Below is a small trained network, with its code and all its weights. Each question gives an input and a class and asks what happens when units are switched off, that is, made to give their printed mean instead of their output.

import numpy as np


def w(rows, s, z=0):
    codes = np.array(rows[::2]) - 128.0
    scale = np.full(codes.shape[1], s)
    scale[-1] = z or s
    return codes * scale


def norm(h):
    return h / np.sqrt((h * h).mean(-1, keepdims=True) + 1e-5)


def f(y):
    return np.maximum(y, 0)


def log_softmax(a):
    a = a - a.max(-1, keepdims=True)
    return a - np.log(np.exp(a).sum(-1, keepdims=True))


def net(x, mask):
    res = np.array(x, float).reshape(1, 2) / 4 @ E
    u = 0
    for l in range(3):
        y = f(norm(res) @ A[l][:, :-1].T + A[l][:, -1])
        res = res + np.where(mask[u : u + 4], y, B[l][:, -1]) @ B[l][:, :-1]
        u += 4
    return log_softmax(norm(res)[-1] @ U[:, :-1].T + U[:, -1])


A, B = {}, {}
E = w([
[168,90,28],'x0',
[82,3,107],'x1',
],0.00063)
A[0] = w([
[83,3,193,116],'0.n0',
[176,165,210,145],'0.n1',
[9,47,215,39],'0.n2',
[96,16,85,5],'0.n3',
],0.0015,0.0021)
B[0] = w([
[143,131,112,254],'0.n0',
[83,128,73,249],'0.n1',
[172,143,254,191],'0.n2',
[164,117,88,140],'0.n3',
],0.0056,0.00078)
A[1] = w([
[154,146,232,94],'1.n0',
[129,182,170,49],'1.n1',
[98,128,102,47],'1.n2',
[165,56,253,6],'1.n3',
],0.0043,0.0019)
B[1] = w([
[151,91,98,247],'1.n0',
[106,95,148,181],'1.n1',
[131,139,146,131],'1.n2',
[160,126,254,248],'1.n3',
],0.0058,0.0014)
A[2] = w([
[2,157,162,1],'2.n0',
[130,191,95,135],'2.n1',
[144,155,106,67],'2.n2',
[122,189,110,107],'2.n3',
],0.0077,0.0022)
B[2] = w([
[12,169,133,250],'2.n0',
[127,213,132,252],'2.n1',
[175,175,149,168],'2.n2',
[120,2,117,227],'2.n3',
],0.007,0.0024)
U = w([
[15,180,139,2],'0',
[192,96,231,195],'1',
[230,247,99,96],'2',
[176,48,54,150],'3',
],0.015,0.0011)

Each question gives the input, the list of numbers given to net, and the class t.
The units are the neurons (one row each of A and B). Each row of codes is followed by its name. A weight is (code - 128) times the scale printed after its matrix; where a second scale follows, it is the last column's (A, B and U).
mask holds one flag per neuron, layer by layer. A switched-off neuron (its flag False) gives its mean, the last column of its row in B, instead of its output. The means were averaged over made-up inputs and are rounded, as every weight is.
A unit's drop is (log p(t) with every unit on - log p(t) with that unit switched off) / (log p(t) with every unit on - log p(t) with every unit switched off).
The circuit of an input: a set's keep is (log p(t) with only the set's units on - log p(t) with every unit switched off) / (log p(t) with every unit on - log p(t) with every unit switched off). Starting from all 12 units, units are removed one at a time, each time the one whose removal leaves the highest keep (on an exact tie, the one counted first), for as long as the keep stays at least 0.8.
circuit, biggest first: the units of the circuit, biggest drop first
unit that matters most: the unit with the biggest drop
top k neurons: the k neurons with the biggest drops, biggest first
top k neurons in layer l: the k neurons of layer l with the biggest drops, biggest first
input [8,5], class 3: circuit, biggest first : 2.n0
input [6,-1], class 2: circuit, biggest first : 2.n0; 2.n3
input [1,1], class 3: top 3 neurons : 2.n1; 2.n0; 0.n2
input [2,5], class 3: circuit, biggest first : 2.n0; 1.n3
input [1,8], class 3: circuit, biggest first : 2.n0; 1.n3
input [1,-5], class 2: circuit, biggest first : 1.n3; 2.n0
input [-7,1], class 1: circuit, biggest first : 2.n0; 1.n0
input [5,7], class 3: top 2 neurons : 2.n0; 2.n1
input [0,5], class 1: top 2 neurons in layer 0 : 0.n1; 0.n2
input [5,1], class 3: top 2 neurons : 2.n1; 2.n0
input [1,-1], class 2: top 2 neurons : 0.n2; 2.n1
input [6,0], class 2: circuit, biggest first : 2.n3; 2.n0
input [3,-4], class 2: circuit, biggest first : 1.n3; 2.n0
input [3,-1], class 2: unit that matters most : 1.n3
input [1,5], class 3: top 3 neurons : 2.n1; 2.n0; 1.n3
input [1,6], class 3: top 2 neurons : 2.n1; 2.n0
input [5,-4], class 2: top 2 neurons : 2.n1; 2.n0
input [8,-1], class 2: top 3 neurons : 2.n3; 1.n3; 2.n0
input [3,-6], class 2: top 4 neurons : 2.n1; 2.n0; 1.n3; 2.n2
input [5,5], class 3: circuit, biggest first : 2.n0
input [2,6], class 3: circuit, biggest first : 2.n0; 1.n3
input [4,2], class 3: top 3 neurons : 2.n1; 2.n0; 1.n3
